Here is a tiny trained network, its code and every weight. The questions are about switching its units off for an input and a target symbol, where a switched-off unit gives its printed mean instead of its output.

import numpy as np


def w(rows, s, z=0):
    codes = np.array(rows[::2]) - 128.0
    scale = np.full(codes.shape[1], s)
    scale[-1] = z or s
    return codes * scale


def softmax(a):
    e = np.exp(a - a.max(-1, keepdims=True))
    return e / e.sum(-1, keepdims=True)


def log_softmax(a):
    a = a - a.max(-1, keepdims=True)
    return a - np.log(np.exp(a).sum(-1, keepdims=True))


def net(x, mask):
    ids = ['αδζηθλμξπστφω'.index(c) for c in x.split()]
    T = len(ids)
    res = E[ids] + P[:T]
    u = 0
    for l in range(3):
        r = res
        for j in range(2):
            rows = slice(3 * j, 3 * j + 3)
            q, k, v = (r @ M[l][rows].T for M in (Q, K, V))
            z = softmax(np.where(np.tri(T) > 0, q @ k.T / 3**0.5, -1e9)) @ v
            o = O[l][rows]
            res = res + np.where(mask[u + j], z, o[:, -1]) @ o[:, :-1]
        u += 2
    return log_softmax(res[-1] @ U[:, :-1].T + U[:, -1])


Q, K, V, O = {}, {}, {}, {}
E = w([
[135,184,240,131,7],'α',
[31,162,58,86,136],'δ',
[184,83,175,224,130],'ζ',
[162,86,81,30,63],'η',
[206,33,179,166,109],'θ',
[228,133,108,123,99],'λ',
[65,107,60,173,42],'μ',
[38,130,133,137,206],'ξ',
[26,60,136,178,126],'π',
[234,153,192,137,198],'σ',
[157,238,96,128,164],'τ',
[137,180,179,241,219],'φ',
[61,76,130,55,174],'ω',
],0.012)
P = w([
[227,185,134,156,3],'0',
[97,122,153,102,135],'1',
[100,126,157,95,120],'2',
[103,134,153,104,116],'3',
[97,126,160,106,111],'4',
[106,139,165,104,109],'5',
[101,134,161,114,101],'6',
[102,135,167,111,103],'7',
[95,136,160,116,97],'8',
[92,138,171,119,95],'9',
[93,134,173,110,92],'10',
[87,139,171,119,90],'11',
[74,140,179,119,92],'12',
],0.0043)
Q[0] = w([
[158,52,177,163,111],'L0H1',
[151,143,145,184,66],'L0H1',
[154,126,136,190,153],'L0H1',
[144,117,140,42,159],'L0H2',
[53,199,78,116,116],'L0H2',
[2,111,133,130,184],'L0H2',
],0.021)
K[0] = w([
[125,93,200,90,39],'L0H1',
[155,150,126,130,31],'L0H1',
[126,166,186,144,110],'L0H1',
[132,98,135,49,172],'L0H2',
[114,202,136,87,48],'L0H2',
[58,139,255,115,85],'L0H2',
],0.02)
V[0] = w([
[132,221,135,81,128],'L0H1',
[65,170,254,103,89],'L0H1',
[127,197,140,126,165],'L0H1',
[138,72,54,133,187],'L0H2',
[161,170,61,224,67],'L0H2',
[188,100,193,145,160],'L0H2',
],0.0082)
O[0] = w([
[119,208,70,97,65,138],'L0H1',
[19,150,133,23,37,254],'L0H1',
[114,253,150,112,134,130],'L0H1',
[31,87,51,173,212,25],'L0H2',
[179,110,27,230,34,172],'L0H2',
[124,192,224,178,201,163],'L0H2',
],0.005,0.0038)
Q[1] = w([
[127,158,68,131,184],'L1H1',
[90,214,125,73,87],'L1H1',
[65,76,86,100,198],'L1H1',
[65,133,104,147,105],'L1H2',
[178,88,137,55,107],'L1H2',
[141,163,227,99,3],'L1H2',
],0.017)
K[1] = w([
[61,175,174,137,165],'L1H1',
[105,223,82,100,36],'L1H1',
[5,120,103,119,200],'L1H1',
[52,145,87,183,105],'L1H2',
[179,87,201,39,99],'L1H2',
[246,188,185,194,29],'L1H2',
],0.013)
V[1] = w([
[168,90,82,135,152],'L1H1',
[113,180,108,157,201],'L1H1',
[246,170,179,99,136],'L1H1',
[114,137,110,75,115],'L1H2',
[52,94,154,164,91],'L1H2',
[235,40,163,39,136],'L1H2',
],0.012)
O[1] = w([
[125,190,152,110,92,28],'L1H1',
[97,160,166,169,50,2],'L1H1',
[254,132,146,139,135,201],'L1H1',
[109,137,169,153,151,120],'L1H2',
[87,175,90,162,134,185],'L1H2',
[135,98,207,19,188,75],'L1H2',
],0.0095,0.006)
Q[2] = w([
[125,7,82,34,23],'L2H1',
[137,189,128,142,182],'L2H1',
[117,186,153,122,229],'L2H1',
[125,222,166,83,151],'L2H2',
[153,150,33,30,100],'L2H2',
[190,72,98,95,100],'L2H2',
],0.013)
K[2] = w([
[92,5,53,59,86],'L2H1',
[151,175,139,149,148],'L2H1',
[137,183,124,147,196],'L2H1',
[138,178,122,102,169],'L2H2',
[126,143,97,63,63],'L2H2',
[145,98,159,111,84],'L2H2',
],0.019)
V[2] = w([
[100,57,110,106,82],'L2H1',
[124,98,123,138,140],'L2H1',
[123,103,155,119,90],'L2H1',
[113,251,120,113,152],'L2H2',
[166,167,24,57,158],'L2H2',
[142,111,99,182,166],'L2H2',
],0.014)
O[2] = w([
[161,114,83,117,187,46],'L2H1',
[148,131,135,129,155,148],'L2H1',
[128,85,112,125,141,24],'L2H1',
[134,247,85,72,201,5],'L2H2',
[163,201,2,79,124,244],'L2H2',
[151,71,90,137,177,239],'L2H2',
],0.01,0.0025)
U = w([
[136,77,99,85,102,170],'α',
[107,153,80,95,173,97],'δ',
[139,65,156,176,74,117],'ζ',
[107,72,117,5,66,149],'η',
[161,16,156,97,171,61],'θ',
[255,115,112,117,176,92],'λ',
[139,59,46,178,92,71],'μ',
[80,115,139,135,133,254],'ξ',
[89,44,111,164,199,101],'π',
[178,152,219,74,155,141],'σ',
[148,171,108,107,40,113],'τ',
[190,148,146,235,247,186],'φ',
[119,100,150,76,252,179],'ω',
],0.0082,0.0067)

Each question gives the input, a string of symbols that net reads in full, and the target symbol t.
The units are the heads (3 rows each of Q, K, V and O). Each row of codes is followed by its name. A weight is (code - 128) times the scale printed after its matrix; where a second scale follows, it is the last column's (O and U).
mask holds one flag per head, layer by layer. A switched-off head (its flag False) gives its mean, the last column of its rows in O, instead of its output. The means were averaged over made-up inputs and are rounded, as every weight is.
A unit's drop is (log p(t) with every unit on - log p(t) with that unit switched off) / (log p(t) with every unit on - log p(t) with every unit switched off).
The circuit of an input: a set's keep is (log p(t) with only the set's units on - log p(t) with every unit switched off) / (log p(t) with every unit on - log p(t) with every unit switched off). Starting from all 6 units, units are removed one at a time, each time the one whose removal leaves the highest keep (on an exact tie, the one counted first), for as long as the keep stays at least 0.8.
units of the circuit, in order: the units of the circuit, biggest drop first
most important unit: the unit with the biggest drop
which heads matter: for each layer, one digit per head in row order, 1 if its drop is at least 0.15 and else 0, layers parted by /
input τ α π ζ ω φ φ η ω, target ζ: which heads matter : 11 / 11 / 11
input λ α ξ φ η θ π μ δ δ π, target σ: units of the circuit, in order : L0H2; L1H1; L0H1; L1H2
input ζ θ λ τ ω σ, target σ: units of the circuit, in order : L1H2; L1H1; L2H1
input σ μ λ π, target π: units of the circuit, in order : L1H1; L2H2; L2H1; L0H2
input μ θ φ μ μ ξ ω μ, target μ: most important unit : L0H2
input σ α η θ δ φ, target θ: units of the circuit, in order : L1H2; L0H1; L1H1; L2H2
input α δ φ δ ξ θ λ μ, target λ: units of the circuit, in order : L1H1; L0H2
input λ τ τ μ ω α θ ω ω φ σ ζ ξ, target σ: which heads matter : 01 / 01 / 01
input θ φ τ φ θ λ λ ζ μ δ, target δ: which heads matter : 01 / 10 / 01
input θ ω π λ ζ τ φ ξ φ μ α, target η: units of the circuit, in order : L0H1; L1H2; L2H2; L1H1
input θ λ π τ δ ω λ α π φ ξ σ, target η: which heads matter : 10 / 11 / 01
input θ ζ ζ λ λ φ θ θ ξ σ δ σ α, target η: units of the circuit, in order : L1H2; L0H1; L2H2; L1H1
input σ ξ τ λ μ θ σ ξ θ ξ θ, target θ: which heads matter : 00 / 01 / 01
input θ ω ξ ξ α π η ω, target η: units of the circuit, in order : L2H2; L1H2
input μ μ α π θ ω θ φ φ η η π μ, target δ: which heads matter : 01 / 11 / 11
input φ δ φ ω ζ φ φ μ θ φ α δ, target μ: which heads matter : 11 / 11 / 01
input τ δ η π δ φ ω α σ, target ζ: most important unit : L1H2
input ξ φ τ λ σ τ π ζ τ, target τ: units of the circuit, in order : L2H1; L1H1; L0H1
input μ α ζ λ σ τ σ τ δ ζ, target δ: units of the circuit, in order : L0H1; L2H2; L1H1; L0H2
input η α λ θ τ μ φ λ τ ζ φ τ θ, target τ: which heads matter : 10 / 11 / 01
input φ λ ζ α θ θ θ δ π, target μ: most important unit : L1H2
input θ τ α θ, target η: units of the circuit, in order : L1H2; L0H1
input λ ξ μ θ, target θ: units of the circuit, in order : L1H2; L2H2
input ξ δ μ ξ σ λ, target λ: which heads matter : 00 / 11 / 10
input π π ω π λ η, target η: units of the circuit, in order : L2H2; L1H2
input ω π τ π ω ω π θ τ θ μ τ, target τ: units of the circuit, in order : L0H1; L2H1; L1H1
input τ μ ζ λ θ α, target ζ: units of the circuit, in order : L1H2; L2H2; L1H1; L0H1
input π φ π τ μ λ ω ζ, target ζ: which heads matter : 11 / 00 / 11
input μ λ ζ ζ ξ, target ξ: most important unit : L1H1
input λ ω δ θ φ π φ α φ τ μ, target σ: which heads matter : 11 / 11 / 01
